Here is a tiny trained network, its code and every weight. The questions are about switching its units off for an input and a class, where a switched-off unit gives its printed mean instead of its output.

import numpy as np


def w(rows, s, z=0):
    codes = np.array(rows[::2]) - 128.0
    scale = np.full(codes.shape[1], s)
    scale[-1] = z or s
    return codes * scale


def f(y):
    return np.maximum(y, 0)


def log_softmax(a):
    a = a - a.max(-1, keepdims=True)
    return a - np.log(np.exp(a).sum(-1, keepdims=True))


def net(x, mask):
    res = np.array(x, float).reshape(1, 4) / 4 @ E
    y = f(res @ A[0][:, :-1].T + A[0][:, -1])
    res = res + np.where(mask, y, B[0][:, -1]) @ B[0][:, :-1]
    return log_softmax(res[-1] @ U[:, :-1].T + U[:, -1])


A, B = {}, {}
E = w([
[175,160,34,61,219,66,93],'x0',
[161,5,179,99,162,136,160],'x1',
[139,137,153,127,139,136,123],'x2',
[58,155,218,98,183,107,246],'x3',
],0.013)
A[0] = w([
[159,83,113,114,127,179,112,121],'neuron 0',
[123,31,166,146,125,162,131,135],'neuron 1',
[156,172,84,204,87,150,84,158],'neuron 2',
[90,128,174,104,162,81,199,165],'neuron 3',
[136,237,86,82,142,98,127,140],'neuron 4',
[191,113,129,119,90,193,11,255],'neuron 5',
[136,52,141,165,112,223,130,197],'neuron 6',
[171,99,113,109,56,123,48,224],'neuron 7',
[118,228,108,155,89,136,133,229],'neuron 8',
[107,168,79,110,167,102,183,164],'neuron 9',
[146,61,128,95,118,84,154,142],'neuron 10',
[137,74,148,117,103,180,141,155],'neuron 11',
[156,157,93,157,81,119,96,158],'neuron 12',
[88,194,146,205,62,158,120,207],'neuron 13',
[50,178,140,147,96,187,187,164],'neuron 14',
[180,31,89,82,118,211,123,140],'neuron 15',
[191,52,103,24,182,104,138,105],'neuron 16',
[141,175,56,97,148,106,133,131],'neuron 17',
[211,116,108,98,159,45,48,154],'neuron 18',
],0.012,0.0081)
B[0] = w([
[143,132,91,166,96,102,166,167],'neuron 0',
[46,122,125,158,126,96,213,210],'neuron 1',
[139,83,133,134,121,200,107,221],'neuron 2',
[57,90,187,75,183,53,113,218],'neuron 3',
[14,233,80,138,186,182,151,199],'neuron 4',
[185,84,55,181,58,183,127,253],'neuron 5',
[89,72,53,180,50,141,201,224],'neuron 6',
[227,133,86,161,88,150,109,229],'neuron 7',
[144,133,182,46,110,202,75,224],'neuron 8',
[110,185,151,45,188,144,130,177],'neuron 9',
[159,84,134,118,160,111,172,179],'neuron 10',
[82,96,83,162,110,139,255,190],'neuron 11',
[165,120,122,141,105,218,76,196],'neuron 12',
[188,100,181,36,16,190,83,240],'neuron 13',
[66,144,233,39,30,82,60,219],'neuron 14',
[187,135,68,176,68,69,191,206],'neuron 15',
[250,135,164,111,238,21,125,207],'neuron 16',
[113,189,113,168,175,147,94,186],'neuron 17',
[199,210,94,243,168,94,42,213],'neuron 18',
],0.0084,0.019)
U = w([
[152,29,120,95,96,254,72,231],'0',
[100,159,205,54,70,94,68,227],'1',
[146,201,91,177,162,212,44,40],'2',
[15,235,105,73,203,147,130,246],'3',
[138,99,75,196,76,138,209,113],'4',
[24,32,160,136,149,54,170,35],'5',
[205,118,80,191,154,18,93,7],'6',
[172,104,156,71,238,30,142,110],'7',
],0.009,0.0018)

Each question gives the input, the list of numbers given to net, and the class t.
The units are the neurons (one row each of A and B). Each row of codes is followed by its name. A weight is (code - 128) times the scale printed after its matrix; where a second scale follows, it is the last column's (A, B and U).
mask holds one flag per neuron, in row order. A switched-off neuron (its flag False) gives its mean, the last column of its row in B, instead of its output. The means were averaged over made-up inputs and are rounded, as every weight is.
A unit's drop is (log p(t) with every unit on - log p(t) with that unit switched off) / (log p(t) with every unit on - log p(t) with every unit switched off).
The circuit of an input: a set's keep is (log p(t) with only the set's units on - log p(t) with every unit switched off) / (log p(t) with every unit on - log p(t) with every unit switched off). Starting from the 12 units with the biggest drops (on a tie, the unit counted first), units are removed one at a time, each time the one whose removal leaves the highest keep (on an exact tie, the one counted first), for as long as the keep stays at least 0.8.
circuit, biggest first: the units of the circuit, biggest drop first
top k neurons: the k neurons with the biggest drops, biggest first
drop when u is switched off: that unit's drop, to one decimal
input [-7,1,0,-5], class 4: circuit, biggest first => (neuron 6)
input [6,1,6,-8], class 6: top 3 neurons => (neuron 16; neuron 15; neuron 8)
input [0,1,-8,2], class 5: circuit, biggest first => (neuron 13; neuron 18; neuron 7)
input [7,-7,8,1], class 3: top 2 neurons => (neuron 4; neuron 9)
input [-1,1,3,6], class 5: top 3 neurons => (neuron 13; neuron 8; neuron 3)
input [-8,-1,-5,8], class 1: top 2 neurons => (neuron 14; neuron 13)
input [3,8,7,1], class 7: top 3 neurons => (neuron 16; neuron 5; neuron 7)
input [5,-2,-1,0], class 2: top 4 neurons => (neuron 18; neuron 3; neuron 1; neuron 14)
input [8,0,1,-2], class 2: top 2 neurons => (neuron 4; neuron 17)
input [-5,1,5,-7], class 4: drop when neuron 15 is switched off => 0.2
input [0,3,1,0], class 4: drop when neuron 18 is switched off => 0.2
input [-6,1,-8,-7], class 4: drop when neuron 6 is switched off => 0.2
